In the rows, 128 means zero.
Facts:
babon | mudros d | plobus domak | dozi 727
baflor | mudros e | dadron zaples | plobus skigrus | dozi 851
bamuk | mudros a | plobus lukles | dozi 851
beflik | mudros d | dadron stoge | plobus vugu
bemas | nudon pubol | mudros d | plobus podro | dozi 155
botik | mudros e | plobus feple | dozi 851
botrodis | nudon neskon | mudros a | plobus tezol | dozi 155
bralun | mudros c | dadron zapa | plobus flari | dozi 851
braro | nudon gadris | mudros a | dadron ninos | plobus logren | dozi 851
briflafik | mudros b | dadron trurim | plobus dridruklur | dozi 155
brigrun | mudros b | plobus trubora
bromusu | mudros b | plobus lokla | dozi 851
bruflin | mudros a
budrem | mudros b | plobus dridruklur | dozi 727
buflek | mudros d | dadron klogen | plobus klogen | dozi 155
bustos | mudros b | dadron grelata | plobus pibo | dozi 155
dakle | mudros e | dadron patam | plobus brigrun | dozi 155
dipla | mudros a | dadron skebilek | plobus lukles
domak | mudros b | plobus zibibral
dragul | nudon vugu | mudros c | plobus pibo | dozi 851
draskor | nudon flutiron | mudros a | plobus trubora | dozi 727
dreni | mudros e | plobus dridruklur | dozi 727
dridruklur | mudros a | dadron tastudril | plobus bruflin
driga | mudros d | dadron flene | plobus pibo | dozi 155
drotigram | nudon guravel | mudros a | plobus skigrus | dozi 155
drotrol | mudros d | dadron fopu | plobus lubramum | dozi 155
drumom | mudros a | dadron refes | plobus flari | dozi 155
druri | mudros a | dadron sketom | plobus lubramum | dozi 155
fegide | nudon gadris | mudros d | plobus pobo | dozi 851
feple | mudros a | plobus raskis
festar | mudros c | dadron buflek | plobus stoge | dozi 155
fladis | mudros d | plobus dipla | dozi 851
flakle | mudros a | plobus pobo | dozi 155
flari | mudros b | dadron kapus | plobus bruflin
flene | nudon zuza | mudros e | dadron vuflil | plobus trubora | dozi 155
flofiklu | nudon skigrus | mudros c | plobus flari | dozi 155
flutiron | mudros c
fogol | mudros e | dadron trubora | plobus podro | dozi 155
fopu | nudon vaplus | mudros c | plobus pliran | dozi 155
fubom | mudros e | dadron driga | plobus klogen | dozi 155
fufli | mudros a | plobus guravel | dozi 851
furi | mudros d | dadron gimu | plobus dipla | dozi 155
gabem | nudon lukles | mudros a | dadron vero | plobus flari | dozi 155
gadris | mudros a | plobus truda
getom | mudros c | plobus linar | dozi 155
giflil | mudros b | plobus pliran | dozi 155
gimim | mudros d | plobus domak | dozi 155
gimu | mudros a | plobus klogen | dozi 155
grekin | mudros d | dadron vafle | plobus vaplus | dozi 727
grelata | nudon pubol | mudros b | plobus flari | dozi 727
greskar | mudros d | plobus vaplus | dozi 155
gretrir | mudros a | plobus pobo | dozi 155
grodren | nudon grotan | mudros b | plobus vaplus | dozi 727
gropin | nudon logren | mudros a | dadron sasak | plobus beflik | dozi 727
grotan | mudros c | plobus flutiron | dozi 155
gruflok | nudon skigrus | mudros d | plobus flari | dozi 155
guflam | nudon trosal | mudros b | plobus dipla | dozi 155
guravel | mudros c | plobus zibibral
gusi | mudros c | dadron lustom | plobus dridruklur | dozi 851
kapus | mudros a | dadron pomi | plobus lubramum
keflem | mudros d | dadron zesan | plobus stoge | dozi 155
kibrer | mudros c | plobus klogen | dozi 155
klepar | mudros a | dadron raskis | plobus beflik | dozi 851
kligu | nudon sivol | mudros b | plobus sivol | dozi 155
klines | nudon flutiron | mudros d | plobus flutiron | dozi 727
klogen | mudros c
klotrer | mudros a | dadron klepar | plobus linar | dozi 155
lagras | nudon linar | mudros e | dadron pubol | plobus linar | dozi 155
lamin | mudros c | plobus staplin | dozi 155
ledes | nudon pubol | mudros b | dadron gretrir | plobus flari | dozi 155
ligam | mudros b | plobus sivol | dozi 155
linar | mudros b | dadron flakle | plobus tezol
logren | mudros c | plobus bruflin
lokla | mudros c | plobus bruflin
lozo | mudros a | plobus logren | dozi 155
lubramum | mudros b
luflel | mudros a | dadron lubramum | plobus dridruklur | dozi 155
lukles | mudros b
lupi | nudon grotan | mudros a | plobus pliran | dozi 155
lustom | mudros a | dadron fogol | plobus pobo | dozi 727
lutik | mudros c | dadron nibom | plobus dipla | dozi 851
mabrer | mudros e | dadron baflor | plobus staplin | dozi 851
magronus | mudros d | dadron linar | plobus feple | dozi 155
maplin | mudros e | dadron stestor | plobus truter | dozi 851
matar | mudros a | dadron dipla | plobus podro | dozi 155
metin | mudros a | dadron grekin | plobus gadris | dozi 155
miflak | nudon pibo | mudros a | plobus linar | dozi 727
mimil | nudon grotan | mudros d | plobus brigrun | dozi 851
minul | mudros c | dadron lupi | plobus pobo | dozi 155
mobal | nudon maplin | mudros a | dadron metin | plobus truter | dozi 851
muzotron | nudon magronus | mudros e | plobus bruflin | dozi 155
nenir | nudon podro | mudros a | plobus kapus | dozi 155
nenuvun | nudon vugu | mudros b | plobus vaplus | dozi 155
neskon | mudros a | plobus truda
nibom | mudros e | dadron niti | plobus sivol | dozi 155
ninos | mudros b | dadron pliran | plobus bruflin | dozi 155
niti | nudon linar | mudros e | dadron tezol | plobus trosal | dozi 851
nitim | mudros c | dadron drumom | plobus dipla | dozi 155
papuze | mudros a | dadron klines | plobus vaplus | dozi 851
patam | mudros a | dadron matar | plobus skigrus | dozi 851
pevek | nudon sasak | mudros a | dadron pibo | plobus truter | dozi 155
pibo | mudros c | dadron budrem | plobus flutiron
pleklode | mudros c | plobus flutiron
pliflan | mudros e | plobus dridruklur | dozi 155
pligum | mudros a | plobus lokla | dozi 727
plini | mudros a | plobus lukles | dozi 727
pliran | mudros b | plobus podro
plobram | mudros b | plobus sivol | dozi 155
plumal | mudros a | plobus sivol | dozi 727
pobo | mudros c
podro | mudros b | dadron braro
pomi | mudros b | plobus sivol | dozi 727
pubol | mudros c | dadron klotrer | plobus vugu | dozi 155
rana | nudon pubol | mudros a | dadron babon | plobus bruflin | dozi 851
raskis | mudros a | dadron zibren
refes | mudros d | dadron zuza | plobus feple | dozi 155
rosti | mudros a | dadron totel | plobus zilor | dozi 155
sasak | mudros b | dadron fladis | plobus lukles
sezul | nudon truda | mudros d | plobus sino | dozi 155
sino | mudros a | plobus pobo
sivol | mudros b | plobus zibibral
skebilek | nudon guravel | mudros d | dadron vaplus | plobus feple | dozi 851
sketom | nudon truter | mudros e | dadron kligu | plobus pliran | dozi 155
skigrus | mudros b | plobus vugu
skodres | mudros a | dadron beflik | plobus dridruklur | dozi 155
skuzok | mudros d | dadron fubom | plobus podro | dozi 155
staplin | mudros a | plobus tezol
stestor | mudros d | dadron skuzok | plobus flutiron | dozi 155
stofen | mudros e | plobus klogen | dozi 851
stoge | mudros a | dadron luflel | plobus bruflin
stokli | mudros b | plobus skigrus | dozi 155
stotrok | mudros a | dadron skodres | plobus stoge | dozi 851
sutro | mudros a | dadron vutum | plobus guravel | dozi 851
tastudril | nudon flene | mudros a | dadron zorer | plobus sivol | dozi 155
tazur | nudon sasak | mudros d | plobus guravel | dozi 155
tezol | mudros b | dadron tuflel
tiflenak | mudros b | plobus lukles | dozi 155
totel | mudros a | dadron mobal | plobus truter | dozi 851
trigi | mudros d | plobus vugu
trizukluk | mudros d | dadron magronus | plobus pliran | dozi 155
trosal | mudros a | plobus klogen
trubora | mudros c | dadron fufli
truda | mudros b
trurim | mudros b | plobus skigrus | dozi 727
truter | mudros d | plobus raskis
tuflel | mudros d | dadron bromusu | plobus dipla | dozi 155
vafle | mudros b | dadron veki | plobus klogen | dozi 727
vaplus | mudros a | plobus raskis
veki | mudros b | dadron stotrok | plobus tezol | dozi 155
vero | mudros e | plobus flutiron | dozi 851
vozus | mudros a | dadron bralun | plobus brigrun | dozi 155
vuflil | mudros c | dadron papuze | plobus stoge | dozi 851
vugu | mudros b
vutum | mudros a | dadron ziskosek | plobus klogen | dozi 155
vuvem | mudros e | plobus staplin | dozi 727
vuzin | mudros c | plobus zilor | dozi 155
zapa | nudon grotan | mudros a | dadron sutro | plobus pobo | dozi 851
zaples | mudros c | dadron podro | plobus linar | dozi 155
zesan | mudros e | plobus pleklode | dozi 727
zibibral | mudros a
zibren | nudon bamuk | mudros a | plobus sasak | dozi 155
zilor | mudros a | dadron gusi | plobus lukles
ziskosek | mudros b | plobus zilor | dozi 155
zomopos | nudon trosal | mudros c | plobus pliran | dozi 155
zorer | mudros d | dadron plini | plobus stoge | dozi 727
zuza | nudon metin | mudros e | plobus kapus | dozi 155

Known rows:
[181 133 121 102  78 144 133 123 187  84 127 145 125 157 133 152 107 170
  83 136  99 124 127 149 135 139 116 144 162 125 153 151 127 128 113] -> zibibral
[178 138 145 120 120 132 120 127 169 108  92 127 122 139 131 139  99 152
  81 137 140 116 110 144 115 152 100  56 201 129 140 117 124  99 108] -> zibren
[142 165 137  98  51 133 152 122 232 123  79 101 175 146  96 119  85 127
  48 149  89 165  88 145 144  46  81  36 146 175 140 132 151 110 154] -> gropin
[179 122 132  95  89 162 120 129 189 121 110 148 105 149 143 145  91 132
  87 123 135 102 141 137 142 107 108  67 178 114 144 121 131 113 134] -> vero
[177 133 120 109  98 141 133 126 188  78 126 146 126 152 129 151 104 161
  92 140 103 128 130 149 133 133 116 141 167 128 158 142 126 123 117] -> flutiron
[135 178 115 118 161 143 128 128 222 111  79 127 114 128  98 114  74  96
 109 132 140 180  85 161 130  89  96  18 214 139 124 105 136 114  91] -> klines
[169 128 134 100  88 145 133 131 188 104 113 149 119 159 130 145 104 152
  87 133 114 118 123 148 135 123 120 102 159 114 150 155 133 122 125] -> vutum
[159 114 138  98  85 147 139 128 187 122 103 150 112 173 135 146 100 150
  95 120 121  98 126 162 130 114 121  72 147 108 151 146 137 109 128] -> sutro
[137 152 131  91  73 145 141 137 220 119  86 141 103 163 107 118  94 138
  77 132  99 162  83 152 144  67 116  49 176 125 128 186 141 154 110] -> plumal
[163 125 137  95  89 151 133 132 190 124 109 151 113 160 134 147 101 147
  88 123 124 103 126 150 136 108 122  80 147 107 152 142 137 103 142] -> stofen
[158 128 137 101  94 127 141 138 185  99 118 143 135 165 124 156 115 193
  91 141  91 124 114 157 120 149 135 156 137 121 162 170 136 118 129] -> zilor
[157 124 144  95  95 141 126 138 185 119 104 142 117 160 131 145 102 164
  90 136 112 119 120 150 123 134 128  96 165 120 152 158 139 121 125] -> klotrer
[188 135 118 106  79 144 135 123 190  76 133 150 126 153 132 152 108 164
  83 134 103 123 131 142 144 132 114 148 158 123 152 153 123 131 113] -> dipla
[169 120 139 120  72 119 139 120 170  79  98 133 150 151 124 138 114 148
  72 143 130 105 111 144 126 119  82  70 157 133 151 133 119  96 130] -> guflam
[179 139 124 107  79 148 121 132 189  80 138 147 134 148 132 154 109 163
  77 140  94 123 123 145 132 142 111 144 164 123 155 152 130 115 117] -> bruflin
[159 104 151 100 120 147 119 143 173 134  86 151  86 161 143 145  98 164
  98 124 139 104 125 154 113 137 132  52 197 105 144 144 131 113 113] -> fufli
[159 100 138  95  72 138 138 139 186  92 110 150 124 159 132 144 110 156
  79 142 121 106 124 138 136 114 106  99 162 124 154 165 128 126 128] -> stokli
[166  95 141 103  71 158 112 146 182 100 109 160 120 148 144 147 107 131
  76 137 133  90 132 142 129 114  92  65 186 118 151 150 126  97 128] -> bromusu
[154 124 128 101  99 145 137 132 191 102 116 153 119 160 127 145 103 143
 100 132 116 118 122 155 137 121 123 109 157 109 151 153 132 121 121] -> zaples

Rows:
No name comes twice in this set of rows, the named rows included.
[159 154 143 117  93 120 142 120 178 110 101 124 162 160 116 142 113 158
  84 137 114 119  99 165 118 134 114  80 129 129 157 132 138  80 156] => lagras
[176 141 131 120 117 140 123 119 172  96 101 130 131 138 129 138  99 131
  89 135 146 116 117 144 125 139  92  68 190 128 140 109 122 102 114] => fopu
[182 153 155 129 150 122 110 134 153 111  81 134 102 139 128 137 107 163
  92 134 148 123  98 154 104 160 113  50 205 113 143 128 121  86 118] => zuza
[183 146 115 115  74 153 123 128 193  68 148 151 140 148 132 155 111 150
  80 138  95 121 125 144 141 140 105 148 161 119 155 153 125 116 114] => stoge
[182 125 117 106 116 151 120 130 188  80 127 145 114 141 138 149  99 156
  88 140 120 129 134 136 135 143 107 134 201 130 148 131 122 133 101] => klogen
[178 126 131  99  87 157 116 130 187 102 111 145 114 148 138 143  93 140
  81 135 120 121 136 135 140 121 106  85 190 125 143 136 130 130 114] => gimu
[140 134 129 102  68 151 132 133 205 103 124 146 161 163 124 152 110 137
  91 142  90 117 111 169 126 121 118 117 123 124 163 156 147 102 148] => festar
[189 167 135 131  89 129 130 112 170  93 107 128 155 146 122 139 105 139
  81 133 126 121 112 154 129 123  94  59 158 129 149 108 124  84 142] => flene
[139 155 130  86  85 148 134 145 227 122  89 146  97 151 105 120  94 134
  78 133 105 168  85 142 150  65 119  54 178 122 128 182 141 148 119] => vuvem
[136 120 146 100 110 150 117 153 187 131 101 154 121 158 133 152 106 150
 102 134 119 104 110 171 107 136 128  77 162 107 158 155 144  82 140] => gusi
[158 125 132 100 123 136 129 141 183  92 115 147 114 153 131 153 110 181
  97 142 110 132 118 151 121 156 135 143 177 123 156 156 130 122 115] => trubora
[181 105 126 102  91 141 118 137 175  63 122 158 107 146 140 147 112 165
  75 142 127 115 129 128 138 142 100 131 203 120 149 163 109 136  98] => pliran
[144 108 137  96  35 144 135 137 198  94 118 147 167 168 127 150 117 145
  70 153  88 106 115 156 129 110 102 113 128 136 165 172 141 102 152] => briflafik

Now the same elements, written a new way:
Known rows:
[102 101 125  76  60 141 129 115 166 101 118 150 132] -> drumom
[ 98 122 116 110  87 133 108 124 130 118 115 134  94] -> guflam
[109 107 188  47 105 118 107 121 159 121 164 145  60] -> lupi
[100 108 111 110  99 137 109 115 121 123 102 139 106] -> muzotron
[103 106 108 159 109 153 128 126 189 103  79 137 108] -> dakle
[ 68  94 105 103  42 169 115 148 159 121  90 134 128] -> pevek
[121 133 122 112  78 130  97 147 123 123 129 135  91] -> tazur
[111 121 121 112 103  75 164 155  58 149 142 106 118] -> plini
[130 145 123 134 134  99 169 152 128 128 136 135 126] -> vafle
[102 120 121 119  92 109 171 172 102 147 119 115 144] -> lustom
[104 123 140 112 126 132 160 156 168 108 133 173 153] -> gropin
[125 125 124 127 113  98 168 168 106 134 129 127 141] -> sutro
[132 122 124 130 116  96 178 159 130 121 124 124 149] -> bamuk
[130 118 132 120 110  90 162 158 110 130 129 126 152] -> staplin
[140 140 131 134 120  89 161 149 115 131 121 126 144] -> domak
[140 154 138 108 123  86 154 180 121 152 146 109 147] -> pleklode
[142 137 134 113 113  63 152 143  59 139 137 105 133] -> pliran
[131 123 131 122 113  88 161 160 110 136 122 119 151] -> sino
[161 146 132 139 107  87 161 164 119 129 134 119 148] -> truter

Rows:
No name comes twice in this set of rows, the named rows included.
[ 91  99 131  59  51 108 110 110  95 116 134 127  92] => zibren
[115 126 132 100 107 102  95 104 102 116 140 135  71] => kligu
[128 133 107 173 130 121 158 198 112 156  83 116 166] => dridruklur
[ 95  97 123 102  62 137 123 125 157 113 110 132 110] => klotrer
[114 120 122  94  79  80 172 164  57 146 143 106 136] => fufli
[107 132 131  72  74 101 164 141  60 143 131 132 143] => budrem
[105 119 136  86  45 137 114 126 164 106 127 138 116] => refes
[143 150 133 134 129  98 158 175 123 126 150 140 131] => grekin
[137 127 114 131 125  71 165 150  54 147 130 108 119] => vero
[ 87 121 129  87  67 159 117 155 216 119 116 131 129] => nitim
[ 98 135 120  92  95 130  92 154 138 141 132 121  96] => zomopos

